Each row is followed by its class.
[-16  28  28   4 -55  37  45   5  -4  26   0  19   4 -14  74  -8  33  40
  23  11 -62 -71  39   2  20  16   8 -23  31 -34  65  10 -13  16  15   0
  84  18] | L
[-15 -25  46  -7 -31  39  29 -55 -29 -39  30 -87  13  -1   6  66  25  57
 -82  25 -73  19  20  26  17  22 -15  20  11 -15 -63  18  20 -23  10 -23
   1 -27] | M
[ 52  37 -33  36 -54  -7  45 -27  12 -11  67  -2 -36 -26  40 -38  57  47
 -31  -7 -43  10 -49   6 -21   6   3 -19  30 -63   2 -16  13  15  -4 -13
 -25   5] | M
[  5   7  16   7  31  18 -10  13 -30 -47  66  42 -32  -9  21 -17  53  66
 -20   4  30   9 -25 -40 -38 -41 -60  17 -19 -37  -7  63 -42 -42  59  17
  -3  18] | Z
[ 13  -1 -41  34 -58 -26  58 -22  11  -9  58 -11 -38 -22  17 -31  51   3
 -23  -5 -44   6 -36  12  -9   4  15 -16  28 -62 -10 -28  35  17 -18 -25
 -15  16] | K
[-10  18  -2  10  43  25 -23  10 -44 -71  68  37 -29   7   8 -18  47  55
 -34   5  -7   8  -8 -14 -31 -46 -45  44 -19 -74 -44  56 -18 -26  38  22
 -22  11] | P
[ -8   2  14  12  45  22 -15  -2 -41 -46  82  43 -39  -9  20 -26  36  50
 -26 -12  27  12 -19 -15 -38 -28 -52  37 -29 -40 -27  63 -10 -42  40  12
 -25  13] | C
[-34  27  22  16 -34  43  47  13 -26  24 -17  22   8   0  64  -1  39  30
  38  12 -60 -87  36  -2   7  13  17 -12  39 -25  58  12   4  13  38  20
  76  18] | P
[  2  10   3  15  36  14 -21   4 -33 -62  78  32 -26   1  15 -32  40  54
 -29  -5   5   3 -18 -17 -41 -40 -37  34 -24 -74 -45  49 -19 -25  38  11
 -34   9] | Q
[-21  41  19   6 -31  40  46  16 -15  11   7  29  11 -20  79 -13  68  15
  22   4 -51 -57  30   7   4  25   7 -12  38  -6  76  -3  -3   8  10   0
  72  16] | C
[ 37  51 -39  30 -39 -36  53 -18   0 -20  68   4 -33 -34  21 -35  74  44
  -8   0 -59   7 -34 -12  -7  -3  18 -12  23 -67  16 -18  16  20   0 -14
 -20  18] | S
[-30  53  26   9 -56  31  47   3 -10  24  -5   4  11  -6  58 -15  27  13
  37   0 -82 -68  42  -4  20  24  23 -18  24 -36  70  20   7  23   8  18
  81  13] | S
[ -6   8   8  -5  34   9 -31   9 -24 -41  86  49 -47 -20  16 -15  27  48
 -29  -9  10  15 -12 -22 -50 -33 -58  30 -44 -40 -25  66 -32 -33  32  12
  -8  27] | C
[-24  32  31  25 -36  33  45  13 -11  26   4  30  17 -10  75 -17  39  11
  35   6 -35 -60  33  -4   9  29   8 -23  24 -15  82  29  18   7  22  -4
  63   5] | U
[-29  50  39   0 -40  37  32   9  -8  27 -14  19   8  -6  72  -7  26  34
  25  -3 -71 -68  48   6  -2  11  17 -23  32 -27  77  19 -14  14  25  19
  92  14] | Z
[ 28  19 -43  25 -55 -19  56 -37  -2 -14  66 -19 -34 -39  27 -24  54  50
 -18   5 -73   4 -29   7  -5  -7  12  -5  27 -76 -27 -32  18  32   0 -24
 -14  13] | L
[ 29  26 -44  25 -47 -35  51 -23   4  -9  80  -1 -46 -38  29 -25  70  40
 -23   0 -41  16 -45   5 -19  -2   3 -14  31 -60 -21 -29  -4   8  -1 -23
 -20  27] | Q
[-21  46  22  12 -32  42  49  16 -15  13  -1  31  16 -22  74 -17  75   8
  33 -10 -46 -59  29   8   0  37   7 -18  51 -13  95   7 -13   1   9   3
  76  13] | F
[ -2  35  27  20 -41  17  48  21 -12   7   1  34   7 -21  80 -19  86  20
  39  -7 -54 -56  22 -12   9  38  15 -25  38  -5 112   5  -6   8  25   3
  73  13] | T
[ -9   7   4   7  42   6 -19   9 -31 -61  76  48 -27   1  19 -26  62  46
 -32   0  21   9 -19 -20 -45 -43 -44  36  -2 -69 -25  55 -19 -30  39  14
 -23  15] | Z
[  5  10  16  -4  36   9   2   1 -45 -57  92  31 -27  -9  20 -30  27  49
 -39 -19  13   9 -18 -17 -32 -28 -46  37 -27 -41  -9  71 -21 -34  41   1
 -12  18] | C
[ -3   9  25   4  21  29 -15  13 -33 -49  77  44 -26 -13  21 -20  42  61
 -30  -8  37  21 -15 -25 -41 -33 -55  28 -36 -39 -25  61 -36 -38  37  16
   8  21] | K
[-19 -16  76 -11  -9  19  30 -43 -35 -41  28 -63  13  -6  -1  55  49  44
 -79   0 -74  15  23  26  10  33 -20  28  19  -3 -25  32  10 -45   6 -12
  -3 -15] | F
[  6  16 -52  34 -47 -14  51 -30   7  -9  62 -18 -37 -25  15 -37  52  34
 -12   6 -63 -11 -20  14  -5   0   7 -17  30 -71 -17 -30  44  27  -8 -16
 -21  13] | P
[-17  37  18   7 -46  42  62   4 -17  23   6  16  12  -4  58  -8  44  28
  20  18 -66 -65  42   0  25  22  19 -22  41 -24  60   9   7  14  17   7
  89  11] | P
[ -6 -18  81 -15 -13  29  28 -42 -38 -38  17 -81   2   1   1  54  51  58
 -69  -4 -76  29  19  23  15  35 -12  26   6  16 -29  24  19 -42  15  11
   3 -25] | P
[  1   9  15  12  26  22  -9   0 -39 -52  83  33 -37 -12  20 -39  15  49
 -31 -13   6  20 -15 -25 -26 -37 -63  34 -45 -50 -19  71   0 -38  38   6
 -23  13] | C
[  0   1  15  11  41   0 -18  -2 -40 -54  92  41 -34   3  15 -30  24  59
 -30 -17  16  -2 -17 -21 -37 -22 -47  37 -33 -65 -30  70 -27 -33  44   1
 -29  19] | Q
[-13 -43  55  -5   9  -1  21 -37 -23 -54  10 -66  10  10 -13  46  63  18
 -61   4 -47  25  17  24  24  27  -4  23  38   2 -17 -10  14 -31  11 -20
   4 -33] | Z
[-18  48  28  22 -48  38  39  10  -4  11   0  27  19 -14  75 -27  73  29
  32   4 -61 -64  28   2   5  40   4 -26  35  -2  95  -1   3  14   6   8
  79  10] | M
[-12  12   3   6  42   4 -23  16 -33 -57  62  48 -32   0   3 -15  45  36
 -40  -5  24  12  -8 -15 -32 -44 -49  36 -12 -71 -38  59 -19 -39  24   3
 -15  10] | F
[ 14  20 -41  31 -49  -7  52 -31  -2 -19  66 -16 -36 -24  23 -30  49  29
 -22  -1 -62   5 -32  12 -16  -8  10  -5  23 -72 -17 -30  36  17 -16 -19
 -24  24] | C
[-13  51  22   7 -55  30  59  -4  -7  19   3  23  27   3  71  -3  58  17
  24   8 -73 -57  47  -2  17  34  25 -18  51 -23  80   7  17  15   8   4
  69  17] | T
[ 32  19 -33  42 -48  -3  48 -22   4 -25  74  12 -32 -33  28 -32  79  39
 -25   5 -75  -9 -28   1 -17  11 -12 -17  21 -53  14 -34  -2  22  -7 -19
  -4  29] | M
[-13  39  24  10 -30  46  42  23 -12   9  -1  28  19  -9  63 -19  71  37
  31  12 -41 -63  24  -2   3  31  14 -21  39 -12  72   7   3  11  22  14
  73   3] | P
[-21 -23  45 -11 -12  26  36 -58 -32 -37  26 -80   7  -2  -7  61  29  35
 -66  11 -66  20  26  37  20  26  -9  18  21  -7 -45  20  17 -45  -1 -22
  -4 -24] | F
[-13   9   4   7  40  15 -26  10 -35 -60  66  46 -30  -6  20 -28  44  48
 -29   0   7   9 -13 -22 -44 -49 -48  38  -7 -79 -29  59 -21 -26  45  13
 -17  18] | Z
[-12 -47  61   7   4 -10  42 -31 -34 -59  -4 -55  18  33 -29  43  64 -27
 -71  -5 -35  33  16  17  38  39  -4  41  35   8 -15 -16  35 -35  -5 -25
   8 -21] | K
[-28  34  21  13 -53  45  57   2 -13  19   0  15  26   2  63  -4  47  17
  26  20 -73 -54  56  -6  28  31   9 -26  33  -9  77  19  10   4  12   4
  85  10] | U
[-13  57  17  37 -39  41  45   3  -4  31   5  22  19 -19  79 -23  57  14
  34  12 -31 -49  14  -4  11  34   4 -19  40 -23  71  17  13  24  17   1
  63  -2] | M
[-11  45  36   8 -36  48  35  11 -15  15 -10  17  17  -4  70 -15  36  28
  25  -2 -75 -50  45   2  12  16  21 -11  28 -23  73  12  -7  15  13  26
  89  14] | C
[-23  46   6  16 -59  19  65   1 -13  23   5  34  18  -4  69 -10  62  11
  27  22 -71 -58  43 -12  26  31  15 -22  49 -25  73  11  16  17  12  -3
  82  25] | T
[-19  42  28   4 -47  41  41  11 -17  16  -3   7  21   7  59 -11  29  33
  30  -5 -78 -73  44  -8   7  15  29 -15  26 -37  70   8 -15  18  18  19
  83  24] | Q
[ -4  10   2  -6  21   3  -7  10 -29 -45  88  52 -36 -11  18 -22  49  33
 -30  -8  13   4 -11 -32 -46 -31 -50  22 -23 -38 -10  73 -23 -35  46  16
  -8  26] | T
[-15  57  46   5 -41  48  39   9 -12  28 -13  20   9 -10  74 -19  29  22
  29 -11 -71 -61  41   2  14  23  13 -12  29 -19  87  13  -5  14   7  19
  88  22] | C
[ -8 -29  46 -14 -14  31  33 -57 -28 -40  35 -96  -4  -2  -5  65  33  44
 -75  22 -74  11  13  26  18  26  -3  15   8 -12 -62  13  11 -35   6 -28
 -18 -22] | Q
[-17 -19  71 -23 -15  32  33 -46 -35 -33  26 -78  11  -1  11  58  39  35
 -68   5 -76  32  14  23  11  22 -11  31  23   1 -37  32  10 -37  18   2
   1 -27] | Z
[ 33  23 -44  25 -56  -1  53 -21   0 -21  63   1 -40 -20  41 -24  44  28
 -25  -8 -54   5 -38  10 -28  -1  13 -19  25 -69   4  -8  20   3   3 -18
 -36  18] | T
[-25  47  27  25 -48  42  37   0  -1  37  -9  20   8  -7  70 -28  37  12
  43  -4 -57 -68  28  -7  -6  45  13 -17  27 -37  66  13  32  19  10   7
  51  14] | Q
[ -8  55  32  10 -27  31  46  11  -7   8   0  27  15 -20  75 -15  72  15
  41 -12 -43 -65  39   0   9  52   2 -21  29   4 114   4 -19   9  19   0
  77  11] | S
[ -3 -25  63 -12   0  20  37 -51 -34 -30  18 -68   9  -3  10  59  41  41
 -70  20 -49   9  21  25  30  24  -6  29  19  -2 -42  14  27 -29  13 -29
 -12 -31] | L
[-18  48  14  20 -36  59  49   7 -12  37  -6  31   5 -13  81 -10  45  -2
  28   4 -40 -64  31  -5  12  34  11 -21  41 -27  77  19  12  15  19  -3
  54  12] | T
[  2  -7  78  -1 -13  11  31 -52 -34 -39  31 -73  23   6   5  49  54  55
 -94  10 -66  21  19  10  21  31 -24  29  17   6 -29  36  -2 -28  22   1
  15 -19] | M
[-18  33  22  12 -39  35  52  23 -10  10   2  22  16 -25  67 -14  60  18
  34  -2 -53 -47  37   5   7  23   9 -23  39 -23  79  18 -13   7  22   6
  94   8] | F
[-19 -28  48 -11 -27  12  30 -60 -25 -38  36 -92   2  -1   4  59  31  53
 -74  14 -88  18  17  27  16  25  -1  14  18 -22 -41  24   6 -22   7 -18
   5 -25] | Z
[-26  39  25   1 -46  54  40   8 -13  24 -15  11  13   2  58   2  33  36
  22   9 -63 -78  45   2   2  19  16 -20  32 -20  54   7   3  13  23  21
  82  11] | P
[ 10  28 -56  32 -59 -36  53 -35   9 -12  75 -12 -26 -22  20 -30  63  32
  -4   8 -72 -15 -30   3  -9   0  12 -11  26 -71 -17 -25  25  29 -16  -9
 -36  21] | S
[ 32  40 -43  32 -52 -19  56 -26   4  -9  72  -1 -25 -28  31 -30  71  49
 -17   4 -38  19 -31  -8 -19  -6  10 -17  31 -65  -1 -14  34  13   0 -18
 -25  18] | U
[-25  43  26  23 -34  21  41  20   0  14   4  44  17 -12  67 -16  73  18
  40   4 -50 -57  35   0   4  40  -3 -25  34 -13  90  23  -2   1  11   6
  80   6] | F
[  9   1  18   9  27   5 -12   6 -34 -58  96  41 -32   5  10 -32  23  59
 -38 -14  18  -1 -31 -32 -26 -22 -65  30 -35 -55 -25  70 -45 -39  48  -2
 -19  11] | Q
[ -5  14   1   8  38  11 -33   6 -33 -64  68  41 -34   7  11 -27  42  44
 -27  -9  12  12 -13 -14 -44 -41 -39  40 -21 -73 -42  38 -19 -35  24  11
 -34  18] | Q
[ -5 -25  71  -4  14  16  24 -37 -39 -62   5 -48  15  13  -8  44  60  20
 -66   0 -43  23  33  21  17  36 -11  33  15  16  -3 -15  34 -43   1 -27
  10 -18] | C
[ 27  42 -54  38 -71  -9  53 -26   7 -15  61 -11 -28 -34  31 -30  68  33
 -27  23 -66   5 -42  -8 -16  -9   7 -22  35 -68   0 -23  28  17  -8 -20
 -13  11] | M
[-20 -47  53   0   9   5  30 -24 -31 -64  -5 -71  11  23 -21  51  53 -13
 -67   7 -29  25  12  26  35  18  -7  32  30   3 -18 -18  29 -40  -4 -30
   0 -22] | C
[-15  59  31  27 -30  32  48  10  -7  22  -5  39  19 -14  73 -20  83  10
  29   9 -46 -56  21  -2  14  40  10 -16  52  -7  83   4  -6  13  13   8
  77   6] | K
[ 27   8 -36  38 -43 -31  50 -16   8 -15  78  27 -56 -40  31 -36  82  29
  -7   1 -71  -6 -38 -10 -32   5  -9 -24  20 -51  28 -21   3   7   7 -16
  -8  32] | Z
[-16  -9  67 -11  -1  11  36 -58 -46 -40  26 -69  12  -2   6  50  41  39
 -57  20 -73  -2  30  28  30  29  -2  28   3   8 -37  22  17 -33  -1 -15
  -9 -15] | S
[-19  47  41  23 -45  39  40  10  -6  21  -5  21   5  -3  69 -16  41  30
  25   3 -73 -61  39  -2  21  16   8 -18  30 -36  77  12  -5  15  10  17
  94  20] | C
[-16  46  13  19 -48  27  64   0 -13  26   5  36  15  -2  69 -19  44  14
  28  14 -63 -54  35  -8  14  31  14 -18  41 -17  83  15  15   8  13   4
  82  25] | C
[  1  23  -4  10  42  26 -20  13 -38 -62  54  42 -24   6  11 -20  44  48
 -28   3  -2   4 -14 -21 -31 -39 -48  44 -12 -70 -35  50 -13 -20  39  17
 -32  13] | P
[ -6  12   8  -6  34   6 -19   8 -25 -39  87  45 -49 -12  18 -21  23  44
 -41 -17  23  15  -4 -15 -43 -36 -55  28 -38 -48 -22  69 -26 -34  33   9
  -2  27] | C
[-20 -22  54  -6  -8  22  36 -64 -36 -29  28 -83   9   3   5  66  49  44
 -68  16 -56  13  25  20  26  32 -14  25  24   4 -50  26  24 -34  18 -19
 -11 -30] | U
[  5  25 -54  28 -50  -6  51 -29   2 -13  62 -19 -27 -28  18 -30  49  26
 -10   6 -61  -1 -29  14  -4   6  15 -10  25 -76 -27 -28  29  30 -21 -17
 -34  16] | S
[ -4 -41  56  -2  10 -14  23 -24 -25 -63  -8 -70  21  27 -25  38  65 -11
 -64   0 -34   4  18  15  17  29  10  26  30  -2  -7 -22  19 -29  -1 -26
   0 -18] | Q
[ -3  26   7  11  33  32 -24   3 -33 -55  66  30 -22   2   7 -23  27  46
 -49  -3   5   6  -3 -15 -37 -48 -42  33 -23 -68 -32  50 -10 -19  29  12
 -15  10] | M
[-31  47  30  10 -42  43  50  12 -15  27  -7  24  20  -5  62  -9  39  25
  34  -7 -63 -67  52   2   8  18  15 -17  39 -35  76  20  -6  12  16  19
  95  25] | F
[ 25  30 -52  30 -47 -19  55 -12  -3 -18  54  -1 -30 -40  18 -30  68  28
  -5  -2 -47  23 -35  -3 -21 -12  13 -13  36 -68   0 -24  24   8  -2 -17
 -10  16] | F
[  6   5  10  13  31  21  -9   5 -41 -48  70  41 -27 -11  13 -31  59  65
 -14  -5  26   6 -11 -57 -21 -29 -62  26 -23 -37   7  66 -22 -39  52  13
 -13  25] | U
[-16 -37  44  -4 -11  26  31 -60 -34 -48  34 -84  -2   5  -9  67  43  60
 -82  24 -83   9  21  30  22  35 -13  22  16 -12 -57  12  21 -33  10 -22
 -17 -24] | P
[ -1  20  17   7  33  11 -10   5 -39 -48  80  55 -20  -2  10 -22  63  55
 -17  -6  32  -1 -17 -41 -29 -17 -57  34 -20 -30  -4  54 -41 -40  37  22
 -12  27] | S
